Below is a small trained network, with its code and all its weights. Each question gives an input and a class and asks what happens when units are switched off, that is, made to give their printed mean instead of their output.

import numpy as np


def w(rows, s, z=0):
    codes = np.array(rows[::2]) - 128.0
    scale = np.full(codes.shape[1], s)
    scale[-1] = z or s
    return codes * scale


def norm(h):
    return h / np.sqrt((h * h).mean(-1, keepdims=True) + 1e-5)


def f(y):
    return y / 2 * (1 + np.tanh(0.7978845608 * (y + 0.044715 * y**3)))


def log_softmax(a):
    a = a - a.max(-1, keepdims=True)
    return a - np.log(np.exp(a).sum(-1, keepdims=True))


def net(x, mask):
    res = np.array(x, float).reshape(1, 3) / 4 @ E
    u = 0
    for l in range(4):
        y = f(norm(res) @ A[l][:, :-1].T + A[l][:, -1])
        res = res + np.where(mask[u : u + 3], y, B[l][:, -1]) @ B[l][:, :-1]
        u += 3
    return log_softmax(norm(res)[-1] @ U[:, :-1].T + U[:, -1])


A, B = {}, {}
E = w([
[110,135,255],'x0',
[48,169,117],'x1',
[185,162,142],'x2',
],0.0026)
A[0] = w([
[2,137,178,252],'0.n1',
[120,120,218,209],'0.n2',
[179,154,153,72],'0.n3',
],0.0077,0.0021)
B[0] = w([
[140,114,16,254],'0.n1',
[8,66,109,217],'0.n2',
[123,168,255,132],'0.n3',
],0.0044,0.0043)
A[1] = w([
[118,240,244,26],'1.n1',
[122,240,137,169],'1.n2',
[137,97,252,3],'1.n3',
],0.0035,0.0012)
B[1] = w([
[90,252,151,2],'1.n1',
[110,154,71,107],'1.n2',
[64,65,141,60],'1.n3',
],0.0022,0.00053)
A[2] = w([
[164,67,129,3],'2.n1',
[99,255,138,84],'2.n2',
[133,145,40,184],'2.n3',
],0.0071,0.0011)
B[2] = w([
[182,171,75,126],'2.n1',
[170,1,44,125],'2.n2',
[66,165,136,252],'2.n3',
],0.0051,0.0032)
A[3] = w([
[72,198,43,135],'3.n1',
[57,228,37,181],'3.n2',
[3,52,102,252],'3.n3',
],0.0046,0.0015)
B[3] = w([
[24,40,161,198],'3.n1',
[55,4,142,223],'3.n2',
[132,132,20,255],'3.n3',
],0.0047,0.0045)
U = w([
[248,171,91,34],'0',
[121,173,214,13],'1',
[69,93,71,254],'2',
],0.013,0.003)

Each question gives the input, the list of numbers given to net, and the class t.
The units are the neurons (one row each of A and B). Each row of codes is followed by its name. A weight is (code - 128) times the scale printed after its matrix; where a second scale follows, it is the last column's (A, B and U).
mask holds one flag per neuron, layer by layer. A switched-off neuron (its flag False) gives its mean, the last column of its row in B, instead of its output. The means were averaged over made-up inputs and are rounded, as every weight is.
A unit's drop is (log p(t) with every unit on - log p(t) with that unit switched off) / (log p(t) with every unit on - log p(t) with every unit switched off).
The circuit of an input: a set's keep is (log p(t) with only the set's units on - log p(t) with every unit switched off) / (log p(t) with every unit on - log p(t) with every unit switched off). Starting from all 12 units, units are removed one at a time, each time the one whose removal leaves the highest keep (on an exact tie, the one counted first), for as long as the keep stays at least 0.8.
circuit, biggest first: the units of the circuit, biggest drop first
top k neurons: the k neurons with the biggest drops, biggest first
k most important neurons of layer l: the k neurons of layer l with the biggest drops, biggest first
drop of u: that unit's drop, to one decimal
input [7,-8,-1], class 1: circuit, biggest first -> (0.n1, 3.n2)
input [1,-3,0], class 1: top 4 neurons -> (0.n1, 0.n3, 2.n2, 3.n2)
input [0,5,7], class 0: most important neuron of layer 2 -> (2.n2)
input [5,-2,3], class 1: top 2 neurons -> (0.n3, 0.n1)
input [0,-7,3], class 0: circuit, biggest first -> (3.n1, 3.n2)
input [-5,-4,2], class 0: circuit, biggest first -> (0.n2, 0.n1, 3.n2, 3.n1)
input [3,-4,1], class 1: top 4 neurons -> (0.n1, 0.n3, 3.n2, 2.n2)
input [1,-4,6], class 1: top 3 neurons -> (3.n3, 0.n1, 0.n3)
input [4,-3,2], class 1: top 4 neurons -> (0.n1, 0.n3, 2.n2, 3.n2)
input [1,-6,-6], class 0: 2 most important neurons of layer 3 -> (3.n1, 3.n2)
input [-5,-1,7], class 0: top 2 neurons -> (0.n2, 0.n1)
input [4,-2,3], class 1: top 2 neurons -> (0.n1, 0.n3)
input [2,-4,8], class 1: top 2 neurons -> (3.n3, 0.n1)
input [7,-6,3], class 1: top 2 neurons -> (3.n2, 3.n1)
input [0,3,6], class 0: top neuron -> (2.n2)
input [-8,-6,6], class 0: 2 most important neurons of layer 0 -> (0.n2, 0.n1)
input [-2,-1,6], class 0: 2 most important neurons of layer 0 -> (0.n2, 0.n1)
input [-5,-3,6], class 0: 2 most important neurons of layer 0 -> (0.n2, 0.n1)
input [-1,-2,2], class 0: 2 most important neurons of layer 0 -> (0.n1, 0.n2)
input [-1,-5,6], class 0: top neuron -> (3.n1)
input [2,-7,4], class 1: drop of 3.n2 -> 0.0
